[-0.35 -0.26  1.12  0.30  0.75  1.39 -0.23 -2.25  0.05 -0.04  0.73  0.10
 -1.00 -0.50  2.24  0.17  2.46  1.88 -2.95  0.80 -0.07 -0.65 -0.59 -0.91
  1.71 -2.78  0.14  0.08 -0.29  0.28  0.52 -0.81 -0.13 -0.50 -0.33 -0.77
 -0.17 -1.85 -2.28 -0.55  3.10  1.20  0.37  0.36  0.72  0.67  1.95  1.60
  0.32  0.19  0.81  0.82  2.19  3.24 -1.61 -4.22  1.69 -1.01 -1.68 -0.34
 -1.38 -3.30 -0.03  2.36  0.70 -1.62  0.73 -0.18 -3.00 -1.11  0.12  0.42
  0.78 -0.25 -0.21 -0.24 -1.22 -1.52]  <63> + <52>
[-0.48 -0.30 -0.05  0.06 -0.29 -0.13  0.01 -2.48 -0.74  0.18 -0.33  0.12
 -0.17  0.28  2.98  0.44  2.00  1.87 -2.02  0.96 -0.53 -2.28 -0.64 -0.66
  2.70 -1.24 -0.11  0.21  0.05  1.49 -0.19 -1.73  0.55 -0.86 -0.50 -0.94
 -0.42 -2.08 -2.49 -0.52  0.58  0.38 -3.09 -0.40  0.01  0.46  0.12  1.37
 -0.06 -0.15 -1.39  0.51  2.14  2.99 -0.82 -6.48  1.43 -0.92 -0.09  0.17
 -0.65 -2.09 -0.29  1.50  0.73  0.25  0.80 -1.71 -2.52 -2.04 -0.31 -0.40
  1.27 -0.02 -0.40  0.51 -1.15 -0.35]  <63> + <42>
[-2.03 -1.13 -0.21  0.57  0.08  0.01 -0.24  0.11  0.55  0.33 -0.93 -1.60
 -0.37  0.50  0.19  0.05  0.09 -0.08  0.96  0.57 -0.35  1.01  0.66  0.08
 -0.33  0.46  0.23  0.65  0.40 -0.11 -0.66  0.27 -0.26 -0.13  0.65  1.08
 -0.56  0.69  1.88 -0.56 -0.17 -0.86 -0.39 -0.35 -0.59  0.71 -1.94 -0.87
  0.51 -0.28  0.33  0.27 -0.74 -0.01  0.89  0.57  0.07  0.69  0.28 -0.22
 -0.69  1.11 -0.18 -0.70  0.30  0.35 -0.17  0.62  0.08  1.08  0.91  0.13
  0.30 -1.44  0.89  0.33  0.02  0.42]  <71> + <52>
[-0.94 -1.39 -0.11  0.02 -0.73  0.75  0.38 -1.28 -1.10 -0.30 -0.74 -0.97
 -1.04  0.32  2.35  0.02  0.72  1.60 -2.04  0.60 -0.11 -0.56 -0.31  0.08
  1.98 -2.73 -0.47  0.19  0.71  1.04  0.23 -0.91  0.39 -1.21 -0.16 -0.70
  1.00 -1.66 -1.49 -1.20  0.12  0.65  0.47 -0.83  0.20  0.66  1.48  0.83
  0.00  0.08 -1.00 -0.79 -0.85  1.92  0.09 -4.03  1.59 -1.29 -0.79  0.33
 -0.99 -1.51 -1.04  1.18  0.70  0.38 -0.14 -1.39 -1.54 -0.50 -0.09  0.87
  1.26 -0.32  0.18 -0.16 -1.22  0.37]  <63> + <42>
[-0.25 -1.87 -0.49 -0.20 -0.74 -1.58  0.53 -2.09 -0.21 -0.91 -1.86 -0.70
  0.01 -0.16  2.29  0.53  1.42  1.56 -1.25  0.01  0.06 -1.39 -0.76  1.40
  2.35 -0.92 -0.17  0.67  0.59  1.83 -0.15 -1.31  0.23 -0.66 -0.74  0.38
  0.26 -0.38  0.48 -1.88 -2.33  1.34 -0.32 -1.14  0.95  0.13 -0.06  1.40
 -0.13  0.39 -2.72 -1.00 -0.81  1.56  1.64 -5.68  1.52 -1.05  0.41 -1.10
 -0.88  0.59 -1.32 -0.39  0.40  1.66 -1.64 -1.45 -0.95  0.08  0.07  0.17
  0.80  0.65  0.24 -0.24 -0.38 -0.48]  <70> + <42>
[-0.05 -1.77 -0.21  0.54 -0.50 -0.61 -0.61  0.07  0.94 -0.60 -1.22  0.49
 -0.49  0.90 -0.66  0.29  1.84  0.22  0.11 -0.27 -0.19  1.22  1.76  1.11
  1.27 -0.17 -0.02  0.51  1.23  1.28 -0.74  0.00  0.32  0.13 -0.66  0.96
  1.72  0.26  0.52 -1.47 -1.03 -0.69 -1.23 -1.30 -0.17 -0.61  0.45 -0.60
 -0.11  0.34 -0.35 -1.31 -1.80  1.41  0.64 -0.76  0.40 -0.36 -0.13  0.17
 -0.85 -0.52 -0.93 -0.72  1.00 -0.19 -0.83 -0.02  0.11  0.33  0.59  0.69
  0.57  0.26 -0.35  0.02  0.44 -0.86]  <70> + <42>
[ 0.33 -0.60 -0.21 -0.03 -0.19 -0.39  1.24 -2.17 -1.22  0.24 -2.21 -0.13
 -0.59  0.97  0.30  0.14 -0.69  2.06 -0.09 -0.39  0.37 -0.94 -0.19  0.89
  1.75 -0.90 -1.60  0.91  0.55  1.57 -1.68  0.16  0.42  0.65  0.09  0.65
  1.52 -0.55 -0.14 -1.59  1.02 -1.52 -0.30 -1.71 -0.66 -0.37  1.88 -0.56
 -0.77 -0.29 -0.27 -0.24 -2.50 -0.94  0.28 -2.25 -0.36 -1.05  0.64 -0.38
 -1.49  0.05 -0.42 -0.98 -0.33  2.99 -0.57 -0.37 -0.19  0.43  0.13 -0.88
  1.52 -0.11  0.31  2.86 -0.36  0.14]  <62> + <52>
[ 0.11  0.64 -0.12  0.52 -0.41  1.37  0.12 -2.20 -1.57  0.63 -0.31 -0.21
 -0.34  0.62  1.79 -0.04  0.93  0.63 -1.89  1.04 -0.77 -1.63 -0.65 -0.02
  0.90 -0.39  0.35  0.60  0.03  1.79 -0.26 -1.10 -0.47 -0.82 -0.10 -1.08
  1.08 -1.50 -2.19 -1.41  0.61 -0.34  0.14 -0.18 -0.42  0.19  1.43  0.09
  0.25 -2.49 -1.64  0.65  2.74  2.62 -0.41 -4.53  1.77 -1.17 -0.02 -0.67
 -1.26 -0.82 -1.21  1.50 -1.16  0.65 -1.04 -1.58 -1.10 -1.83 -0.51  0.28
  1.01  0.04  0.11 -0.28 -0.57  0.15]  <63> + <42>
[ 0.35 -2.02  1.11  0.23 -0.33 -1.83 -0.60  0.57  1.21 -0.53 -2.17  0.59
 -0.52  1.26  0.18  0.81  0.48  0.90  0.69 -0.10  0.05 -0.80  0.26  0.64
  0.87 -0.35  0.36  0.66  0.55  1.21 -0.86  0.95  0.54  0.39 -1.71  0.70
  0.11 -1.50  0.53 -1.17 -1.93 -0.64 -1.04 -1.67  1.32 -0.58  1.45 -1.46
  0.23 -0.14 -0.27 -0.02 -0.72  1.23  0.15 -1.74 -0.90  0.33 -0.61  0.32
 -1.11 -0.49  1.11 -0.59  0.84  0.39 -0.85 -0.69 -1.96  0.03  0.00  0.02
  1.86 -0.29 -0.53  1.43  0.61 -0.86]  <70> + <52>
[-0.04 -2.06  0.55  0.15 -1.01  0.28  1.14 -2.24 -1.47 -0.22 -2.55  0.76
 -1.01  0.92  0.29  0.21 -0.35  1.77 -1.48 -0.95  0.64  0.25 -0.46  1.33
  2.15 -2.13 -0.77 -0.30  0.55  1.40 -0.45  0.12  0.84 -0.41  1.01  0.28
  2.76 -0.59 -0.68 -2.85 -0.87 -1.06 -0.64 -1.51 -1.49 -0.49  0.81 -0.35
  0.70  0.56 -0.23 -1.23 -4.32 -0.46  1.03 -2.79 -0.78 -1.91 -0.05  0.58
 -1.37 -0.61 -1.06 -1.44 -0.50  1.12 -0.97 -1.10 -0.29  1.28 -0.32 -0.75
  6.34 -0.41  0.51  0.19  0.24  0.59]  <62> + <42>
[ 0.77 -0.90 -0.26  0.64 -1.32 -1.43 -0.72 -1.90 -0.68 -0.02 -0.25  0.12
 -0.10  0.04  1.20  1.05  1.03  1.16 -1.72 -0.48 -0.99 -1.96  0.02  0.44
  1.94 -0.56  0.13  0.84 -0.64  2.45 -0.90 -0.94  0.19 -0.43 -0.60 -0.62
 -1.55 -0.25 -1.69 -0.36 -0.70  0.63 -0.32 -0.53  0.72 -0.36  1.12  0.36
 -0.31 -1.24 -2.52  0.56  3.98  2.54 -0.13 -4.79  0.80 -0.47  0.04 -0.41
 -0.46 -1.05 -0.28  0.78  0.45  0.59  0.50 -1.48 -2.07 -1.79 -0.70 -0.66
  2.56  0.21 -1.35  1.32  0.26 -1.22]  <64> + <42>
[-0.56 -0.52 -1.56 -1.57 -1.41  0.31  0.35  0.41 -2.39 -1.56  0.50 -1.46
  0.64 -0.27  1.42  0.19  0.22  1.34 -1.08 -0.79 -0.87  0.53 -0.79  0.79
  0.24 -0.83 -0.02  0.26  0.12  1.35 -0.70 -0.38  0.13 -1.48  0.00  0.15
 -0.04 -1.08 -1.63  0.14 -0.71 -0.27  0.41 -0.74  0.17  0.06  1.09  0.76
  0.53 -0.58 -2.28 -0.15  1.13  1.20  0.26 -4.08  1.07 -1.69 -1.24  0.03
 -0.40 -0.11 -0.90  0.29  0.68  0.86 -0.28 -1.79 -1.51 -0.99 -1.22  1.58
  1.25  1.09 -0.04  0.23 -1.18 -0.70]  <63> + <42>
[ 0.03 -1.57  0.78  0.75 -1.66 -1.62  0.23 -0.41 -0.05 -1.08 -2.23  0.04
 -0.63  0.85  1.85  0.77  0.91  1.39 -0.51 -0.26  0.17 -0.31  0.01  1.01
  2.33 -0.80  0.08  1.13 -0.31  1.71 -0.85  0.18  0.59  0.45 -0.60  0.83
  0.27 -0.21  0.30 -1.81 -1.26 -1.12 -0.93 -1.78 -0.06 -0.28  0.91 -0.26
  0.08 -0.71 -1.44 -0.60 -1.50  1.73  1.08 -3.87  1.22 -0.36  0.17  0.24
 -0.25  0.59 -0.64 -0.59  0.19  2.64 -1.54 -1.88 -1.34  0.26 -0.26  0.42
  2.10 -1.25 -0.29  1.01 -0.39 -0.17]  <71> + <42>
[-0.72 -2.11  2.67  0.77 -0.45 -2.49 -1.06  0.39  2.95 -0.82 -2.14  0.16
 -0.35  1.22  1.97  1.10  1.29  1.28  1.02 -0.01 -0.06 -1.63  0.57  2.41
  2.19 -0.61  0.11  1.00  0.67  1.61 -4.14 -1.08  0.42  0.78 -0.73  0.82
 -0.38 -0.08  1.28 -0.58 -3.80  0.32 -0.54 -0.73  1.31 -1.96  1.34 -0.93
 -1.29 -1.16 -1.26  0.24  0.31  3.42  0.96 -5.21  1.62  1.13 -0.28 -0.03
 -0.18  1.28  0.29  0.03  0.61  1.13 -1.32 -1.48 -2.20  0.01  0.88  0.37
  1.18 -0.70 -0.57  1.18  1.36 -0.49]  <71> + <52>
[-0.15 -1.02  0.08 -0.46  0.41 -0.02 -0.99  0.57  0.99 -0.86 -0.33  0.42
 -1.88 -0.53  1.39  0.61  1.38  0.95 -0.62  0.86 -0.14  0.39  0.37  0.11
 -0.51 -1.69 -1.14  0.61  0.46 -0.06  0.75 -0.29  0.24 -0.90 -0.36 -0.18
 -0.32 -1.26 -1.10 -1.17  0.42  0.09 -1.26  0.14  0.60  0.08  2.27 -1.32
 -0.07 -0.87  0.18  0.70  0.89  2.77  0.26 -2.42  1.56 -0.34 -1.33  0.77
 -0.38 -1.12  0.27  2.38  1.61 -0.82  0.38 -0.71 -2.02 -0.64 -0.78  1.42
  0.90 -0.95  0.06 -0.58 -0.55 -1.12]  <63> + <52>
